Below is a small trained network, with its code and all its weights. Each question gives an input and a class and asks what happens when units are switched off, that is, made to give their printed mean instead of their output.

import numpy as np


def w(rows, s, z=0):
    codes = np.array(rows[::2]) - 128.0
    scale = np.full(codes.shape[1], s)
    scale[-1] = z or s
    return codes * scale


def f(y):
    return np.maximum(y, 0)


def log_softmax(a):
    a = a - a.max(-1, keepdims=True)
    return a - np.log(np.exp(a).sum(-1, keepdims=True))


def net(x, mask):
    res = np.array(x, float).reshape(1, 6) / 4 @ E
    y = f(res @ A[0][:, :-1].T + A[0][:, -1])
    res = res + np.where(mask, y, B[0][:, -1]) @ B[0][:, :-1]
    return log_softmax(res[-1] @ U[:, :-1].T + U[:, -1])


A, B = {}, {}
E = w([
[123,238,93,106,93,44,111],'x0',
[98,69,112,2,8,119,149],'x1',
[110,220,224,26,189,223,116],'x2',
[248,166,195,168,32,159,175],'x3',
[242,136,11,82,169,178,72],'x4',
[131,126,131,126,132,126,129],'x5',
],0.0052)
A[0] = w([
[150,133,150,177,175,109,114,15],'N0',
[117,52,163,115,122,174,142,153],'N1',
[181,151,183,116,97,166,140,77],'N2',
[93,121,216,172,83,117,143,68],'N3',
[107,222,180,72,171,206,128,26],'N4',
[201,128,144,166,69,119,132,91],'N5',
[120,97,149,44,52,135,126,25],'N6',
[185,147,172,163,70,152,131,10],'N7',
[223,138,74,87,145,189,116,48],'N8',
[67,146,200,146,127,138,141,84],'N9',
[107,182,146,194,159,140,124,113],'N10',
[122,66,158,179,185,195,136,144],'N11',
[155,168,156,202,208,138,122,37],'N12',
[116,146,182,92,150,146,117,39],'N13',
[60,122,168,149,104,110,138,71],'N14',
[125,92,67,224,85,80,136,28],'N15',
[20,103,75,102,205,109,104,3],'N16',
[96,246,117,131,119,64,131,149],'N17',
],0.013,0.0054)
B[0] = w([
[150,91,124,87,113,116,193,164],'N0',
[143,177,177,105,74,107,93,225],'N1',
[57,158,150,137,152,174,125,198],'N2',
[167,145,53,134,186,103,126,209],'N3',
[126,5,159,207,103,132,105,255],'N4',
[81,154,176,141,181,155,136,213],'N5',
[125,105,114,64,67,123,209,208],'N6',
[100,173,166,139,196,133,183,182],'N7',
[190,134,48,146,185,64,112,232],'N8',
[167,117,61,158,172,104,111,200],'N9',
[83,137,90,76,84,141,136,211],'N10',
[156,190,185,117,74,106,59,251],'N11',
[109,111,91,54,97,124,211,228],'N12',
[125,55,161,149,131,120,133,174],'N13',
[172,111,59,128,172,137,113,184],'N14',
[138,3,169,172,107,139,99,244],'N15',
[107,188,179,143,217,151,213,235],'N16',
[177,193,200,102,71,116,61,234],'N17',
],0.022,0.0067)
U = w([
[123,11,186,207,110,141,146,83],'0',
[69,211,199,150,227,178,220,115],'1',
[217,152,11,140,199,66,123,92],'2',
[109,120,102,2,34,124,252,112],'3',
[129,170,149,127,106,136,111,254],'4',
[187,211,222,103,72,94,75,86],'5',
],0.0057,0.015)

Each question gives the input, the list of numbers given to net, and the class t.
The units are the neurons (one row each of A and B). Each row of codes is followed by its name. A weight is (code - 128) times the scale printed after its matrix; where a second scale follows, it is the last column's (A, B and U).
mask holds one flag per neuron, in row order. A switched-off neuron (its flag False) gives its mean, the last column of its row in B, instead of its output. The means were averaged over made-up inputs and are rounded, as every weight is.
A unit's drop is (log p(t) with every unit on - log p(t) with that unit switched off) / (log p(t) with every unit on - log p(t) with every unit switched off).
The circuit of an input: a set's keep is (log p(t) with only the set's units on - log p(t) with every unit switched off) / (log p(t) with every unit on - log p(t) with every unit switched off). Starting from the 12 units with the biggest drops (on a tie, the unit counted first), units are removed one at a time, each time the one whose removal leaves the highest keep (on an exact tie, the one counted first), for as long as the keep stays at least 0.8.
circuit, biggest first: the units of the circuit, biggest drop first
unit that matters most: the unit with the biggest drop
top k neurons: the k neurons with the biggest drops, biggest first
drop when u is switched off: that unit's drop, to one decimal
input [8,3,-3,-1,8,-2], class 2: top neuron => (N8)
input [-4,5,-4,7,3,5], class 1: top 2 neurons => (N5; N7)
input [6,8,5,-4,-2,8], class 3: top 2 neurons => (N6; N11)
input [-7,-8,2,8,-2,5], class 1: top 4 neurons => (N7; N2; N5; N6)
input [-7,0,-6,1,-8,-3], class 2: top 2 neurons => (N3; N14)
input [3,-5,6,4,-7,-6], class 2: top 2 neurons => (N3; N9)
input [0,2,8,2,-7,-5], class 0: top 2 neurons => (N4; N13)
input [0,5,6,-6,-7,-6], class 2: top 3 neurons => (N9; N14; N15)
input [-3,7,1,-1,6,5], class 3: top 3 neurons => (N6; N3; N9)
input [5,-7,0,8,-7,-1], class 1: top 4 neurons => (N7; N5; N2; N8)
input [2,0,4,5,0,4], class 1: circuit, biggest first => (N2; N7)
input [-2,-8,7,-7,5,-1], class 3: top 3 neurons => (N12; N10; N15)
input [-8,6,5,-1,-2,-5], class 5: top 3 neurons => (N1; N12; N11)
input [-2,-3,-7,1,-1,3], class 0: unit that matters most => N15
input [-8,-6,-2,-4,-5,3], class 5: top 3 neurons => (N11; N1; N6)
input [1,-4,-4,-3,-6,-1], class 2: circuit, biggest first => (N14; N3)
input [-8,-8,4,6,8,4], class 2: drop when N17 is switched off => 0.3
input [1,4,4,8,8,5], class 1: drop when N5 is switched off => 0.8
input [4,-2,7,-8,5,-2], class 1: drop when N13 is switched off => -0.3
input [5,6,-6,-1,-1,1], class 0: unit that matters most => N15
